Here is a tiny trained network, its code and every weight. The questions are about switching its units off for an input and a class, where a switched-off unit gives its printed mean instead of its output.

import numpy as np


def w(rows, s, z=0):
    codes = np.array(rows[::2]) - 128.0
    scale = np.full(codes.shape[1], s)
    scale[-1] = z or s
    return codes * scale


def f(y):
    return y / 2 * (1 + np.tanh(0.7978845608 * (y + 0.044715 * y**3)))


def log_softmax(a):
    a = a - a.max(-1, keepdims=True)
    return a - np.log(np.exp(a).sum(-1, keepdims=True))


def net(x, mask):
    res = np.array(x, float).reshape(1, 3) / 4 @ E
    y = f(res @ A[0][:, :-1].T + A[0][:, -1])
    res = res + np.where(mask, y, B[0][:, -1]) @ B[0][:, :-1]
    return log_softmax(res[-1] @ U[:, :-1].T + U[:, -1])


A, B = {}, {}
E = w([
[2,206,242],'x0',
[239,228,203],'x1',
[128,130,125],'x2',
],0.0069)
A[0] = w([
[178,170,138,105],'N0',
[78,145,170,128],'N1',
[173,148,182,114],'N2',
[35,86,79,86],'N3',
[80,3,153,74],'N4',
[69,137,185,73],'N5',
[211,84,40,93],'N6',
[94,106,119,254],'N7',
[91,99,95,69],'N8',
[198,137,197,96],'N9',
],0.013,0.0067)
B[0] = w([
[103,47,153,170],'N0',
[86,128,54,188],'N1',
[142,75,160,178],'N2',
[145,98,168,211],'N3',
[130,84,191,192],'N4',
[64,108,106,181],'N5',
[43,131,96,255],'N6',
[251,143,116,228],'N7',
[117,84,149,148],'N8',
[114,84,162,190],'N9',
],0.012,0.0076)
U = w([
[162,109,161,255],'0',
[158,28,231,40],'1',
[43,114,113,67],'2',
[255,229,150,114],'3',
],0.01,0.0095)

Each question gives the input, the list of numbers given to net, and the class t.
The units are the neurons (one row each of A and B). Each row of codes is followed by its name. A weight is (code - 128) times the scale printed after its matrix; where a second scale follows, it is the last column's (A, B and U).
mask holds one flag per neuron, in row order. A switched-off neuron (its flag False) gives its mean, the last column of its row in B, instead of its output. The means were averaged over made-up inputs and are rounded, as every weight is.
A unit's drop is (log p(t) with every unit on - log p(t) with that unit switched off) / (log p(t) with every unit on - log p(t) with every unit switched off).
The circuit of an input: a set's keep is (log p(t) with only the set's units on - log p(t) with every unit switched off) / (log p(t) with every unit on - log p(t) with every unit switched off). Starting from all 10 units, units are removed one at a time, each time the one whose removal leaves the highest keep (on an exact tie, the one counted first), for as long as the keep stays at least 0.8.
circuit, biggest first: the units of the circuit, biggest drop first
top k neurons: the k neurons with the biggest drops, biggest first
drop of u: that unit's drop, to one decimal
input [5,-7,4], class 1: top 3 neurons -> N3, N4, N6
input [-5,8,-4], class 1: circuit, biggest first -> N0, N9
input [-8,8,1], class 1: circuit, biggest first -> N0
input [-4,3,3], class 2: circuit, biggest first -> N6, N7
input [2,-6,-4], class 1: circuit, biggest first -> N4, N3
input [-5,7,4], class 1: top 3 neurons -> N0, N9, N2
input [6,1,-1], class 2: top 4 neurons -> N5, N1, N3, N4
input [7,6,4], class 2: top 2 neurons -> N1, N5
input [8,5,1], class 2: circuit, biggest first -> N1, N5
input [1,3,1], class 3: top 3 neurons -> N6, N4, N5
input [7,-8,-4], class 1: top 2 neurons -> N3, N4
input [-7,8,-2], class 1: top 4 neurons -> N0, N9, N2, N1
input [-7,8,-7], class 1: top 3 neurons -> N0, N9, N2
input [-8,-2,6], class 2: circuit, biggest first -> N6
input [-4,1,3], class 2: top 3 neurons -> N6, N7, N3
input [8,1,-3], class 2: top 2 neurons -> N5, N1
input [-7,-4,-1], class 2: top 2 neurons -> N6, N2
input [2,-7,1], class 1: top 2 neurons -> N4, N3
input [4,-7,-4], class 1: drop of N3 -> 0.3
input [-3,-7,0], class 1: circuit, biggest first -> N4
input [-3,0,1], class 3: drop of N5 -> 0.2
input [-8,3,7], class 2: drop of N6 -> 0.7
